[[103 120 115 125 141  97  80 120 134 117 113 124 138 135 130 113]
 [124  58 112 115  88 103 110 125  87  73  90 170 143 101 179 177]
 [ 58 121   5 159 143 161 135 161 117 167 213 158 101 118  73 129]
 [123 151  61 123 117  69 161 141 113 124 146 160 108  58  72 133]
 [117 179  91 140  89  61 162 145 101  87 164 183  86  90  58 202]
 [ 70 115  35 117 110  80 128 177  38 109 146 134 111 175 117  38]
 [ 86 115  14  71 135 155 171 102  71  59 135 160 150  71 179  33]
 [ 92 155  64 114  99 111 167 131  80  57 172 185 112 109 108 145]
 [110 140 133 141 122 123 139 121 125 127 131 101 124 116 113  91]
 [ 74 137  67 121 123  86 149 143 115 136 168 132  92  71  60 137]
 [ 37 118  44 106 118 143 139 143  79  76 187 156 111 117 117 102]
 [139 126  20  85  88 103  90  75  72  65 122 136  81 150 101 164]]
Report the second entry from the end, reading row by row.
Answer: 101
The 3rd entry from the end, reading row by row -> 150
Report the smallest entry in the first column.
Answer: 37
The entry in the top-right corner is 113
Report the first entry, reading row by row.
Answer: 103
The last entry, reading row by row is 164
Report the first entry of the smallest entry's row.
Answer: 58
Report the entry just right of 74.
Answer: 137
Report the entry just left of 60.
Answer: 71
Report the 2nd largest entry.
Answer: 202
Report the second smallest entry.
Answer: 14
Report the last entry in the row that holds the smallest entry.
Answer: 129
Report the smallest entry in the last row.
Answer: 20
Report the bottom entry of the column that holds the largest entry.
Answer: 122
The entry directly below 168 is 187
The 5th entry in reading order: 141
Report the fourth-last entry, reading row by row.
Answer: 81
The second entry, reading row by row -> 120
The 2nd entry on the diagonal from the top-right corner -> 179
The third entry on the main diagonal -> 5
The entry directly above the largest entry is 90
Report the 3rd entry, reading row by row.
Answer: 115
Report the 2nd entry on the main diagonal.
Answer: 58
Report the entry directly below 37.
Answer: 139
The entry just right of the largest entry is 158
Report the entry just left of the largest entry.
Answer: 167

array([[-0.018,  0.172, -0.021, -0.100, -0.097, -0.053, -0.055, -0.116],
       [-0.018,  0.002, -0.021, -0.100, -0.097,  0.143, -0.022, -0.004],
       [-0.005, -0.021, -0.022, -0.100, -0.097, -0.053, -0.055,  0.015],
       [-0.092, -0.021, -0.021,  0.182, -0.118, -0.053, -0.055,  0.015],
       [ 0.005, -0.021, -0.018, -0.100, -0.016, -0.053, -0.151, -0.037],
       [-0.018, -0.068, -0.021, -0.100, -0.097, -0.207, -0.055,  0.015],
       [-0.018,  0.053, -0.021, -0.100, -0.097, -0.053, -0.169, -0.115],
       [-0.023, -0.021, -0.124, -0.100, -0.097, -0.053, -0.278,  0.015],
       [-0.018, -0.021,  0.027, -0.100, -0.097, -0.175, -0.013,  0.015],
       [-0.018, -0.031, -0.021, -0.100, -0.097,  0.128, -0.078,  0.015],
       [-0.018, -0.021,  0.090, -0.100, -0.097, -0.053,  0.147,  0.015],
       [-0.018, -0.020,  0.067,  0.160, -0.097, -0.053, -0.221, -0.017],
       [-0.028, -0.021, -0.021, -0.100, -0.150, -0.053, -0.055,  0.015],
       [-0.108, -0.021,  0.105, -0.100, -0.097, -0.053, -0.055,  0.015]])
The top entry of the column that holds the largest entry -> -0.100
The entry just left of -0.031 is -0.018
The smallest entry in the first column is -0.108
The entry in the top-left corner is -0.018
The top-right entry: -0.116
The entry just right of the largest entry?
A: -0.118
The entry just left of the smallest entry?
A: -0.053
The fifth-last entry, reading row by row?
A: -0.100
The last entry, reading row by row -> 0.015
The first entry of the smallest entry's row?
A: -0.023
The entry directly above the largest entry is -0.100
The second entry on the diagonal from the top-right corner is -0.022
The entry directly below 0.027 is -0.021
The entry directly below 0.128?
A: -0.053
The entry just right of the smallest entry: 0.015
The entry just left of -0.124 -> -0.021
The largest entry in the first column is 0.005
The 5th entry in reading order?
A: -0.097
The entry directly below the largest entry?
A: -0.100
The entry directly below the smallest entry?
A: -0.013
The 3rd-last entry, reading row by row is -0.053
The entry just left of the largest entry?
A: -0.021
The third entry on the diagonal from the top-right corner?
A: -0.053
The smallest entry?
A: -0.278
The entry directly above 0.053: -0.068
The 3rd smallest entry: -0.207

M =
[[  4.8   2.8   3.5 -11.3  10.5   8.1  13.2   9.3  -0.8   1.0  12.0   0.8
    6.3]
 [ -5.1  13.7  13.6   5.3   2.3  -0.8  14.1 -10.2   5.7   2.5  -1.3   0.3
    2.2]
 [ 13.6  -7.2   3.2  -3.4   0.1  -0.9   1.6   2.7   7.6   4.0  -3.4  19.1
   10.5]
 [  6.8  -5.9  17.0   5.4  -3.5  13.2  -0.4  27.5  16.8   4.0   7.2  20.7
   -7.7]
 [ 10.5  -1.8   8.8  -0.4   1.1   2.1   7.3  18.7  11.1   6.8   5.0  17.8
   -2.2]
 [  2.0   6.8   7.1  15.8   7.4  -7.6  -1.8  -7.3  -0.8   1.7  -8.9 -10.6
   -4.0]
 [ 14.6  -9.8   3.1   1.8   2.1  13.9   3.6  11.7  -1.4   4.3   6.1 -12.2
    5.1]
 [ 10.0   6.2   3.9  -2.4   9.7  -0.7   1.6  15.8   3.4   4.7   6.1   7.9
  -12.5]
 [ 16.8  -9.4   1.4 -18.5   1.6  -0.3   6.2  -3.3   6.8   3.9  -6.9  19.1
   11.6]
 [ -0.7  -0.7   4.9  16.0   7.0  -2.4   4.0  -2.6  -0.5   1.2   6.9  10.6
   11.5]]
The entry just left of the largest entry: -0.4
The entry just right of the smallest entry: 1.6
The entry just left of 0.1 -> -3.4
Find the entry just left of the smallest entry.
A: 1.4
Find the entry just right of 7.2.
A: 20.7
The entry just right of the largest entry is 16.8
The maximum is 27.5
The entry just right of 4.3 is 6.1
The entry just left of 3.2 -> -7.2
Find the entry just right of 3.5.
A: -11.3
Find the entry just right of 2.0.
A: 6.8

[[802 214 189 772 278 160 797 844 871 791]
 [898 400 295 836 792 222 555 852 609 798]
 [543 548 191 389 210 649 832 238 704 794]
 [263 173 731 247 271 822 272 276 747 284]
 [146 726 190 891 829 874 231 712 246 304]
 [564 299 751 260 197 885 621 539 220 203]
 [368 829 779 196 821 795 308 498 614 295]
 [151 732 569 859 705 403 843 153 172 569]
 [658 858 875 807 834 766 247 189 835 816]
 [827 772 775 198 823 238 928 500 226 310]
 [696 910 505 258 471 273 761 256 203 295]
 [315 674 814 351 424 465 156 154 236 209]
 [662 769 476 543 813 524 219 199 225 550]]
Rows and columns are numbered from 1.
The entry in row 2 and column 2 -> 400
The entry in row 1 and column 1 -> 802
The entry in row 3 and column 3? 191
The entry just left of 500? 928
The entry at row 3, column 1: 543
The bottom-left entry: 662
The entry at row 2, column 1 -> 898
The bottom-right entry? 550
The entry directly above the largest entry? 247
The entry just left of the largest entry? 238
The top entry of the column that holds the largest entry -> 797
The top-right entry is 791
The entry just left of 731? 173
The entry just left of 798: 609
The entry just right of 751 is 260
The entry directly below 284: 304
The entry directly below the smallest entry -> 564
The entry at row 1, column 3? 189
The entry just left of 258: 505
The smallest entry: 146
The entry just right of 662 is 769
The entry just right of 891? 829
The entry at row 1, column 2? 214
The entry just left of 524? 813
The entry in row 2 and column 3: 295
The bottom entry of the column that holds the largest entry? 219
The entry directly above the smallest entry is 263
The entry just left of 550: 225
The entry directly below 505? 814
The entry at row 3, column 2? 548

[-69  29  23  -6]
The entry just right of 29: 23
Which number is the entry just right of -69?
Answer: 29

Read these off the array that follows. Indices start at 1.
1) Which number is the entry at row 3, column 3?
2) Which number is the entry directly below 28?
3) Which number is the top-right entry?
4) Which number is the entry in row 2 and column 3?
5) Which number is the top-left entry?
6) Which number is the bottom-left entry?
7) Which number is the entry in row 1 and column 3?
8) Which number is the entry directly below the largest entry?
[[ -1 -18 -31  19  37   8 -53]
 [-34   0  20  15   2  -2  64]
 [ 22  28  -1 -29 -21  -3  55]
 [ -8  60 -32   9  13   2  26]
 [ 16 -25  35  -4  49 -34  13]
 [-25  23  11  37   3 -49  29]
 [-24 -34  39 -10 -34  33  13]
 [-25 -21  16  40   5 -27 -44]
 [ 26  33 -13   0   0 -28 -55]
 [ 18 -44 -21  14 -36 -38   7]]
1) -1
2) 60
3) -53
4) 20
5) -1
6) 18
7) -31
8) 55
